Below are the code and all the weights of a small trained network. Each question names an input and a class and asks about switching units off, where a switched-off unit gives its printed mean instead of its output.

import numpy as np


def w(rows, s, z=0):
    codes = np.array(rows[::2]) - 128.0
    scale = np.full(codes.shape[1], s)
    scale[-1] = z or s
    return codes * scale


def norm(h):
    return h / np.sqrt((h * h).mean(-1, keepdims=True) + 1e-5)


def f(y):
    return np.maximum(y, 0)


def log_softmax(a):
    a = a - a.max(-1, keepdims=True)
    return a - np.log(np.exp(a).sum(-1, keepdims=True))


def net(x, mask):
    res = np.array(x, float).reshape(1, 6) / 4 @ E
    u = 0
    for l in range(4):
        y = f(norm(res) @ A[l][:, :-1].T + A[l][:, -1])
        res = res + np.where(mask[u : u + 7], y, B[l][:, -1]) @ B[l][:, :-1]
        u += 7
    return log_softmax(norm(res)[-1] @ U[:, :-1].T + U[:, -1])


A, B = {}, {}
E = w([
[1,138,102,207],'x0',
[228,73,213,159],'x1',
[193,146,67,49],'x2',
[204,86,92,219],'x3',
[42,13,155,114],'x4',
[166,181,146,85],'x5',
],0.006)
A[0] = w([
[135,81,97,146,43],'L0N1',
[130,53,208,99,79],'L0N2',
[50,101,69,111,8],'L0N3',
[99,212,128,88,167],'L0N4',
[204,140,156,136,68],'L0N5',
[141,138,214,190,145],'L0N6',
[193,222,2,114,15],'L0N7',
],0.0095,0.0015)
B[0] = w([
[167,142,89,134,155],'L0N1',
[210,172,107,131,224],'L0N2',
[89,192,177,145,221],'L0N3',
[179,147,157,80,218],'L0N4',
[2,125,167,132,199],'L0N5',
[148,172,72,180,207],'L0N6',
[247,176,251,158,254],'L0N7',
],0.006,0.0046)
A[1] = w([
[182,254,101,132,91],'L1N1',
[101,82,72,102,2],'L1N2',
[175,129,132,116,161],'L1N3',
[154,166,174,137,120],'L1N4',
[82,100,229,174,80],'L1N5',
[175,179,49,141,131],'L1N6',
[150,152,147,73,130],'L1N7',
],0.011,0.0025)
B[1] = w([
[141,110,253,134,255],'L1N1',
[121,181,54,197,136],'L1N2',
[137,28,121,135,193],'L1N3',
[111,150,204,134,210],'L1N4',
[101,134,102,171,196],'L1N5',
[209,125,178,191,179],'L1N6',
[93,79,182,140,198],'L1N7',
],0.0069,0.0065)
A[2] = w([
[87,144,241,129,157],'L2N1',
[41,99,140,113,165],'L2N2',
[100,59,147,185,171],'L2N3',
[20,204,150,23,117],'L2N4',
[214,2,119,45,253],'L2N5',
[116,159,147,86,39],'L2N6',
[81,93,138,59,145],'L2N7',
],0.0094,0.0031)
B[2] = w([
[190,213,105,121,254],'L2N1',
[128,192,47,190,179],'L2N2',
[223,126,113,99,191],'L2N3',
[2,184,118,94,195],'L2N4',
[109,135,93,23,207],'L2N5',
[109,190,94,187,138],'L2N6',
[149,101,58,113,158],'L2N7',
],0.0077,0.0084)
A[3] = w([
[143,84,52,132,119],'L3N1',
[81,192,1,93,86],'L3N2',
[146,60,177,129,39],'L3N3',
[118,134,150,54,44],'L3N4',
[126,165,138,214,133],'L3N5',
[213,146,62,74,160],'L3N6',
[175,140,163,125,4],'L3N7',
],0.0076,0.0021)
B[3] = w([
[168,155,189,104,161],'L3N1',
[168,176,211,106,252],'L3N2',
[114,253,141,132,154],'L3N3',
[85,65,176,208,173],'L3N4',
[134,116,65,127,238],'L3N5',
[127,149,211,68,234],'L3N6',
[86,171,180,193,198],'L3N7',
],0.0056,0.0036)
U = w([
[131,47,94,67,5],'0',
[15,208,94,124,114],'1',
[193,179,208,126,244],'2',
[132,100,83,249,75],'3',
],0.015,0.0032)

Each question gives the input, the list of numbers given to net, and the class t.
The units are the neurons (one row each of A and B). Each row of codes is followed by its name. A weight is (code - 128) times the scale printed after its matrix; where a second scale follows, it is the last column's (A, B and U).
mask holds one flag per neuron, layer by layer. A switched-off neuron (its flag False) gives its mean, the last column of its row in B, instead of its output. The means were averaged over made-up inputs and are rounded, as every weight is.
A unit's drop is (log p(t) with every unit on - log p(t) with that unit switched off) / (log p(t) with every unit on - log p(t) with every unit switched off).
The circuit of an input: a set's keep is (log p(t) with only the set's units on - log p(t) with every unit switched off) / (log p(t) with every unit on - log p(t) with every unit switched off). Starting from the 12 units with the biggest drops (on a tie, the unit counted first), units are removed one at a time, each time the one whose removal leaves the highest keep (on an exact tie, the one counted first), for as long as the keep stays at least 0.8.
circuit, biggest first: the units of the circuit, biggest drop first
most important unit: the unit with the biggest drop
k most important neurons: the k neurons with the biggest drops, biggest first
top k neurons in layer l: the k neurons of layer l with the biggest drops, biggest first
drop when u is switched off: that unit's drop, to one decimal
input [5,8,3,-5,3,-8], class 3: circuit, biggest first => (L1N5 L2N5 L1N1)
input [3,3,5,4,7,-2], class 0: circuit, biggest first => (L2N1 L2N5 L1N1)
input [-3,-2,-5,7,2,0], class 3: circuit, biggest first => (L1N1 L0N7)
input [-4,-4,-5,0,5,-3], class 1: 3 most important neurons => (L0N3 L1N6 L1N3)
input [-3,7,6,8,5,-3], class 0: most important unit => L2N5
input [-2,6,4,-7,7,-1], class 0: 3 most important neurons => (L2N5 L0N7 L1N1)
input [3,3,-3,1,2,2], class 3: top 2 neurons in layer 0 => (L0N7 L0N4)
input [-8,7,-1,8,8,-1], class 0: 2 most important neurons => (L2N5 L0N7)
input [3,-1,4,2,7,1], class 1: 3 most important neurons => (L0N7 L0N3 L1N6)
input [1,-1,0,8,8,1], class 0: top 2 neurons in layer 2 => (L2N1 L2N3)
input [-1,-7,-1,-6,-8,-8], class 2: 2 most important neurons => (L0N7 L1N1)
input [4,3,-3,8,-6,-1], class 3: top 2 neurons in layer 0 => (L0N4 L0N2)
input [-4,6,-4,6,8,-2], class 0: top 3 neurons in layer 1 => (L1N1 L1N4 L1N6)
input [-5,7,7,4,-1,-5], class 0: top 2 neurons in layer 1 => (L1N3 L1N1)
input [4,3,-1,6,-4,-3], class 3: top neuron in layer 0 => (L0N7)
input [-3,5,3,8,3,-7], class 0: drop when L0N7 is switched off => 0.2
